Below are the code and all the weights of a small trained network. Each question names an input and a target symbol and asks about switching units off, where a switched-off unit gives its printed mean instead of its output.

import numpy as np


def w(rows, s, z=0):
    codes = np.array(rows[::2]) - 128.0
    scale = np.full(codes.shape[1], s)
    scale[-1] = z or s
    return codes * scale


def norm(h):
    return h / np.sqrt((h * h).mean(-1, keepdims=True) + 1e-5)


def f(y):
    return np.maximum(y, 0)


def softmax(a):
    e = np.exp(a - a.max(-1, keepdims=True))
    return e / e.sum(-1, keepdims=True)


def log_softmax(a):
    a = a - a.max(-1, keepdims=True)
    return a - np.log(np.exp(a).sum(-1, keepdims=True))


def net(x, mask):
    ids = ['αβδεζηθλμξπστφω'.index(c) for c in x.split()]
    T = len(ids)
    res = E[ids] + P[:T]
    u = 0
    for l in range(2):
        r = norm(res)
        for j in range(2):
            rows = slice(4 * j, 4 * j + 4)
            q, k, v = (r @ M[l][rows].T for M in (Q, K, V))
            z = softmax(np.where(np.tri(T) > 0, q @ k.T / 4**0.5, -1e9)) @ v
            o = O[l][rows]
            res = res + np.where(mask[u + j], z, o[:, -1]) @ o[:, :-1]
        u += 2
        y = f(norm(res) @ A[l][:, :-1].T + A[l][:, -1])
        res = res + np.where(mask[u : u + 16], y, B[l][:, -1]) @ B[l][:, :-1]
        u += 16
    return log_softmax(norm(res)[-1] @ U[:, :-1].T + U[:, -1])


Q, K, V, O, A, B = {}, {}, {}, {}, {}, {}
E = w([
[188,119,118],'α',
[223,69,187],'β',
[142,156,107],'δ',
[162,95,177],'ε',
[70,160,105],'ζ',
[99,82,52],'η',
[139,125,99],'θ',
[167,139,159],'λ',
[99,177,108],'μ',
[139,66,176],'ξ',
[86,152,112],'π',
[178,145,132],'σ',
[110,3,196],'τ',
[103,208,138],'φ',
[146,163,130],'ω',
],0.025)
P = w([
[54,134,144],'0',
[148,146,100],'1',
[145,139,103],'2',
[134,125,85],'3',
[210,58,238],'4',
[133,119,98],'5',
[127,159,127],'6',
[148,112,88],'7',
[226,10,162],'8',
[124,122,99],'9',
[143,137,113],'10',
[134,114,85],'11',
],0.014)
Q[0] = w([
[29,162,151],'L0H0',
[139,47,171],'L0H0',
[113,61,235],'L0H0',
[152,167,121],'L0H0',
[212,110,60],'L0H1',
[227,100,119],'L0H1',
[103,147,1],'L0H1',
[232,95,152],'L0H1',
],0.02)
K[0] = w([
[205,167,52],'L0H0',
[32,120,73],'L0H0',
[71,194,54],'L0H0',
[170,149,184],'L0H0',
[222,79,49],'L0H1',
[253,114,105],'L0H1',
[102,57,14],'L0H1',
[248,135,139],'L0H1',
],0.017)
V[0] = w([
[2,144,53],'L0H0',
[13,132,66],'L0H0',
[65,128,94],'L0H0',
[143,130,133],'L0H0',
[18,49,59],'L0H1',
[149,193,210],'L0H1',
[11,62,80],'L0H1',
[150,139,135],'L0H1',
],0.0072)
O[0] = w([
[151,99,255,123],'L0H0',
[153,113,241,124],'L0H0',
[142,122,189,125],'L0H0',
[125,124,125,128],'L0H0',
[118,223,199,10],'L0H1',
[114,10,161,153],'L0H1',
[112,183,216,4],'L0H1',
[131,116,109,151],'L0H1',
],0.0082,0.0035)
A[0] = w([
[116,103,135,91],'L0N0',
[142,78,114,78],'L0N1',
[113,157,131,30],'L0N2',
[201,199,135,144],'L0N3',
[139,72,112,82],'L0N4',
[116,187,85,160],'L0N5',
[81,186,113,85],'L0N6',
[173,66,184,128],'L0N7',
[28,181,116,115],'L0N8',
[248,75,132,134],'L0N9',
[241,226,101,42],'L0N10',
[166,133,187,112],'L0N11',
[186,89,133,102],'L0N12',
[214,127,108,198],'L0N13',
[170,92,134,110],'L0N14',
[165,140,98,5],'L0N15',
],0.015,0.0029)
B[0] = w([
[116,130,107,145],'L0N0',
[94,166,170,179],'L0N1',
[138,122,142,136],'L0N2',
[164,111,61,155],'L0N3',
[85,179,171,184],'L0N4',
[161,126,88,199],'L0N5',
[147,92,169,175],'L0N6',
[150,159,44,240],'L0N7',
[176,61,146,186],'L0N8',
[126,72,56,254],'L0N9',
[123,14,4,176],'L0N10',
[158,109,58,177],'L0N11',
[118,102,154,199],'L0N12',
[163,137,34,197],'L0N13',
[117,116,167,188],'L0N14',
[130,137,85,142],'L0N15',
],0.021,0.0095)
Q[1] = w([
[251,61,101],'L1H0',
[131,43,63],'L1H0',
[134,160,155],'L1H0',
[64,222,184],'L1H0',
[81,224,104],'L1H1',
[114,152,102],'L1H1',
[94,198,127],'L1H1',
[149,83,121],'L1H1',
],0.019)
K[1] = w([
[35,199,132],'L1H0',
[122,253,201],'L1H0',
[126,80,98],'L1H0',
[173,4,75],'L1H0',
[177,215,112],'L1H1',
[88,133,133],'L1H1',
[204,208,110],'L1H1',
[57,70,144],'L1H1',
],0.015)
V[1] = w([
[66,217,125],'L1H0',
[13,119,151],'L1H0',
[156,207,207],'L1H0',
[106,168,60],'L1H0',
[160,182,148],'L1H1',
[98,4,167],'L1H1',
[127,77,123],'L1H1',
[144,123,146],'L1H1',
],0.03)
O[1] = w([
[204,117,223,145],'L1H0',
[90,146,251,151],'L1H0',
[210,226,136,185],'L1H0',
[167,41,154,95],'L1H0',
[180,137,143,23],'L1H1',
[45,212,62,253],'L1H1',
[108,137,108,214],'L1H1',
[141,152,119,113],'L1H1',
],0.027,0.014)
A[1] = w([
[75,161,138,172],'L1N0',
[32,114,170,96],'L1N1',
[199,120,144,108],'L1N2',
[93,52,79,187],'L1N3',
[108,130,110,64],'L1N4',
[80,19,168,174],'L1N5',
[79,124,72,1],'L1N6',
[60,127,168,34],'L1N7',
[114,91,99,139],'L1N8',
[165,173,234,210],'L1N9',
[124,191,187,95],'L1N10',
[146,232,65,92],'L1N11',
[187,173,210,177],'L1N12',
[250,116,166,154],'L1N13',
[80,96,149,151],'L1N14',
[89,88,39,101],'L1N15',
],0.019,0.0035)
B[1] = w([
[94,98,98,170],'L1N0',
[73,93,78,156],'L1N1',
[103,122,83,150],'L1N2',
[112,67,208,196],'L1N3',
[116,106,121,146],'L1N4',
[155,199,203,192],'L1N5',
[136,54,123,188],'L1N6',
[95,119,78,143],'L1N7',
[115,110,168,162],'L1N8',
[150,3,143,207],'L1N9',
[106,105,204,169],'L1N10',
[181,209,196,250],'L1N11',
[142,22,126,191],'L1N12',
[82,110,45,176],'L1N13',
[98,133,162,154],'L1N14',
[179,56,161,229],'L1N15',
],0.037,0.013)
U = w([
[89,116,112,145],'α',
[95,110,106,21],'β',
[120,208,204,96],'δ',
[83,129,135,211],'ε',
[128,151,116,179],'ζ',
[141,132,152,160],'η',
[248,134,89,48],'θ',
[132,179,178,103],'λ',
[15,147,67,145],'μ',
[204,115,222,142],'ξ',
[31,163,189,74],'π',
[118,154,124,118],'σ',
[53,112,96,2],'τ',
[140,104,86,246],'φ',
[197,65,25,4],'ω',
],0.013,0.0059)

Each question gives the input, a string of symbols that net reads in full, and the target symbol t.
The units are the heads (4 rows each of Q, K, V and O) and the neurons (one row each of A and B). Each row of codes is followed by its name. A weight is (code - 128) times the scale printed after its matrix; where a second scale follows, it is the last column's (O, A, B and U).
mask holds one flag per unit, layer by layer, with each layer's heads first. A switched-off unit (its flag False) gives its mean, the last column of its rows in O or B, instead of its output. The means were averaged over made-up inputs and are rounded, as every weight is.
A unit's drop is (log p(t) with every unit on - log p(t) with that unit switched off) / (log p(t) with every unit on - log p(t) with every unit switched off).
most important unit: the unit with the biggest drop
top k neurons: the k neurons with the biggest drops, biggest first
k most important neurons of layer l: the k neurons of layer l with the biggest drops, biggest first
which heads matter: for each layer, one digit per head in row order, 1 if its drop is at least 0.15 and else 0, layers parted by /
input θ φ ε δ α, target θ: which heads matter : 11 / 10
input φ θ φ φ ζ ω φ φ φ φ φ, target μ: which heads matter : 10 / 10
input φ β η ε θ ζ φ ζ τ, target μ: which heads matter : 01 / 00
input θ ε φ λ φ θ, target θ: which heads matter : 11 / 10
input φ δ ε τ ε π α ε φ β ζ φ, target μ: top 2 neurons : L0N8; L0N10
input φ ω λ ε ε β ω ξ η τ ζ σ, target μ: which heads matter : 00 / 10
input ε φ η μ θ θ ζ ξ φ β ω ζ, target ξ: most important unit : L0H0
input φ ε η π θ, target μ: which heads matter : 01 / 10
input φ σ σ φ ζ, target μ: top 4 neurons : L0N8; L0N4; L0N1; L0N11
input θ ε α ω, target θ: which heads matter : 11 / 10
input φ π λ, target μ: top 2 neurons : L0N8; L0N4
input ε φ β λ α ε δ φ φ φ ε μ, target ξ: which heads matter : 10 / 00
input μ φ ε φ μ δ ε λ ε τ, target μ: which heads matter : 01 / 01
input ε η ε ω ω ζ φ β ε θ, target ξ: top 3 neurons : L0N9; L0N7; L0N10
input δ φ ζ φ ε ε ξ δ β δ π, target ω: which heads matter : 11 / 10
input ε φ ζ ε θ η, target ξ: top 2 neurons : L0N9; L0N10
input φ ε ε ε, target μ: which heads matter : 00 / 10
input ε σ φ φ ζ θ ε ε ε α, target ξ: top 4 neurons : L0N9; L0N10; L0N7; L1N5
input θ θ φ θ δ, target θ: most important neuron of layer 1 : L1N11
input φ ξ δ τ η η ε θ θ θ, target μ: most important unit : L0H1
input τ σ φ μ λ τ ζ, target μ: top 2 neurons : L0N8; L0N13
input φ δ φ φ θ φ ε ζ ε ζ ξ ω, target μ: top 3 neurons : L0N8; L0N7; L0N10
